Look-ups in named tables: a row name and a column name give one cell, copied from the table.

Table Laserol
columns: Goboku, Teto, Rim, Los
Dof: [-29, -23, -27, -16]
Dabu: [7, 25, -62, 13]
Suna: [-34, -42, -11, -45]
Vegugan: [-22, -75, -26, -57]
Zageli: [-38, -52, -28, -44]
Das: [-25, -67, -26, -40]
Sada: [-29, -67, -12, -54]
Ras: [-3, 12, -65, 15]
Zofige: [-40, 51, -76, -100]

What is the Rim of Vegugan in Laserol?
-26
What is the Los of Vegugan in Laserol?
-57
What is the Los of Zofige in Laserol?
-100
What is the Teto of Ras in Laserol?
12
What is the Teto of Suna in Laserol?
-42
What is the Goboku of Ras in Laserol?
-3
What is the Goboku of Zageli in Laserol?
-38
What is the Rim of Dabu in Laserol?
-62
What is the Los of Dof in Laserol?
-16
What is the Los of Dabu in Laserol?
13
What is the Teto of Vegugan in Laserol?
-75
What is the Rim of Zageli in Laserol?
-28
What is the Rim of Suna in Laserol?
-11
What is the Goboku of Dof in Laserol?
-29
What is the Teto of Sada in Laserol?
-67
What is the Rim of Ras in Laserol?
-65
Row with the largest Los: Ras

Noru
        Los  Zetes  Zap  Morivov  Vaziku  Ridur  Daluta
Sov     104    131  191      101     187    160      43
Zov     119     74  162       87      72     81      22
Resame   80    107   77       33      24    220     122
Norif   100    124   48       87     162    137      42

What is the Vaziku of Sov in Noru?
187
What is the Morivov of Zov in Noru?
87
What is the Ridur of Resame in Noru?
220
What is the Vaziku of Zov in Noru?
72
What is the Zetes of Zov in Noru?
74
What is the Daluta of Norif in Noru?
42
What is the Vaziku of Resame in Noru?
24
What is the Zetes of Norif in Noru?
124
What is the Los of Sov in Noru?
104
What is the Morivov of Sov in Noru?
101
What is the Los of Zov in Noru?
119
What is the Daluta of Resame in Noru?
122
What is the Ridur of Norif in Noru?
137

Table Vadobu
|  | Mon | Gugom | Lukuz | Ditot | Pidof | Mozal | Nok | Bab | Lek | Pul |
|---|---|---|---|---|---|---|---|---|---|---|
| Bodak | 113 | 18 | 91 | 100 | 131 | 71 | 109 | 37 | 205 | 100 |
| Vutiva | 118 | 40 | 69 | 119 | 143 | 75 | 132 | 51 | 214 | 98 |
| Misu | 117 | 18 | 4 | 158 | 151 | 86 | 188 | 131 | 210 | 81 |
| Piman | 121 | 26 | 25 | 142 | 147 | 81 | 161 | 86 | 217 | 89 |

Misu, Mon => 117
Piman, Bab => 86
Misu, Pul => 81
Bodak, Gugom => 18
Piman, Mon => 121
Vutiva, Mozal => 75
Piman, Lukuz => 25
Piman, Nok => 161
Misu, Bab => 131
Misu, Lukuz => 4
Vutiva, Lek => 214
Bodak, Lek => 205
Vutiva, Bab => 51

Rigadu =
cols = Ruv, Pamekez
Sedizug: [55.72, 42.91]
Lazip: [38.82, 8.24]
Rem: [95.63, 39.58]
Mosoto: [46.26, 6.20]

Pamekez of Rem = 39.58
Pamekez of Sedizug = 42.91
Ruv of Lazip = 38.82
Pamekez of Mosoto = 6.20
Pamekez of Lazip = 8.24
Ruv of Mosoto = 46.26
Ruv of Rem = 95.63
Ruv of Sedizug = 55.72

Vid =
cols = Tegi, Zafuna, Laseta, Dib, Rados, Siremez, Bot, Ral, Ropil, Dobis
Napas: [123, 114, 120, 142, 117, 119, 129, 86, 119, 123]
Leguka: [130, 107, 119, 159, 86, 135, 139, 64, 93, 118]
Boredez: [69, 97, 119, 40, 125, 85, 85, 194, 141, 115]
Kur: [88, 106, 110, 58, 117, 95, 87, 170, 122, 106]
Gume: [135, 125, 100, 134, 110, 120, 114, 89, 94, 104]
Tev: [63, 94, 112, 23, 116, 82, 75, 212, 131, 107]
Bezem: [71, 82, 123, 62, 99, 96, 101, 175, 126, 119]
Fot: [90, 102, 137, 103, 130, 105, 122, 124, 151, 134]
Seb: [118, 131, 118, 116, 145, 109, 112, 102, 137, 118]
Dil: [130, 105, 107, 147, 81, 129, 128, 83, 81, 109]
Murilen: [104, 116, 102, 79, 118, 101, 91, 149, 111, 103]
Nolutu: [112, 111, 119, 119, 111, 116, 119, 105, 116, 118]

What is the Zafuna of Leguka in Vid? 107
What is the Bot of Napas in Vid? 129
What is the Tegi of Fot in Vid? 90
What is the Siremez of Napas in Vid? 119
What is the Zafuna of Dil in Vid? 105
What is the Bot of Boredez in Vid? 85
What is the Dib of Gume in Vid? 134
What is the Rados of Gume in Vid? 110
What is the Zafuna of Murilen in Vid? 116
What is the Dib of Bezem in Vid? 62
What is the Dobis of Nolutu in Vid? 118
What is the Dib of Kur in Vid? 58
What is the Laseta of Murilen in Vid? 102
What is the Rados of Napas in Vid? 117
What is the Siremez of Boredez in Vid? 85
Row with the largest Ropil: Fot

Kulibu:
|  | Gidopu | Panab | Zof | Rifu |
|---|---|---|---|---|
| Kal | 411 | 378 | 839 | 541 |
| Menogan | 410 | 165 | 330 | 635 |
| Rusatim | 818 | 903 | 200 | 674 |
| Feda | 441 | 303 | 716 | 690 |
| Gan | 622 | 375 | 564 | 719 |
| Dom | 571 | 504 | 489 | 626 |
| Vun | 597 | 668 | 805 | 771 |

What is the Gidopu of Feda in Kulibu?
441
What is the Rifu of Menogan in Kulibu?
635
What is the Zof of Rusatim in Kulibu?
200
What is the Zof of Menogan in Kulibu?
330
What is the Zof of Feda in Kulibu?
716
What is the Panab of Dom in Kulibu?
504
What is the Panab of Feda in Kulibu?
303
What is the Rifu of Kal in Kulibu?
541
What is the Panab of Rusatim in Kulibu?
903
What is the Rifu of Rusatim in Kulibu?
674
What is the Zof of Kal in Kulibu?
839
What is the Gidopu of Kal in Kulibu?
411
What is the Zof of Vun in Kulibu?
805
What is the Gidopu of Menogan in Kulibu?
410
What is the Gidopu of Dom in Kulibu?
571
What is the Zof of Dom in Kulibu?
489
What is the Rifu of Feda in Kulibu?
690
What is the Panab of Kal in Kulibu?
378
What is the Rifu of Vun in Kulibu?
771

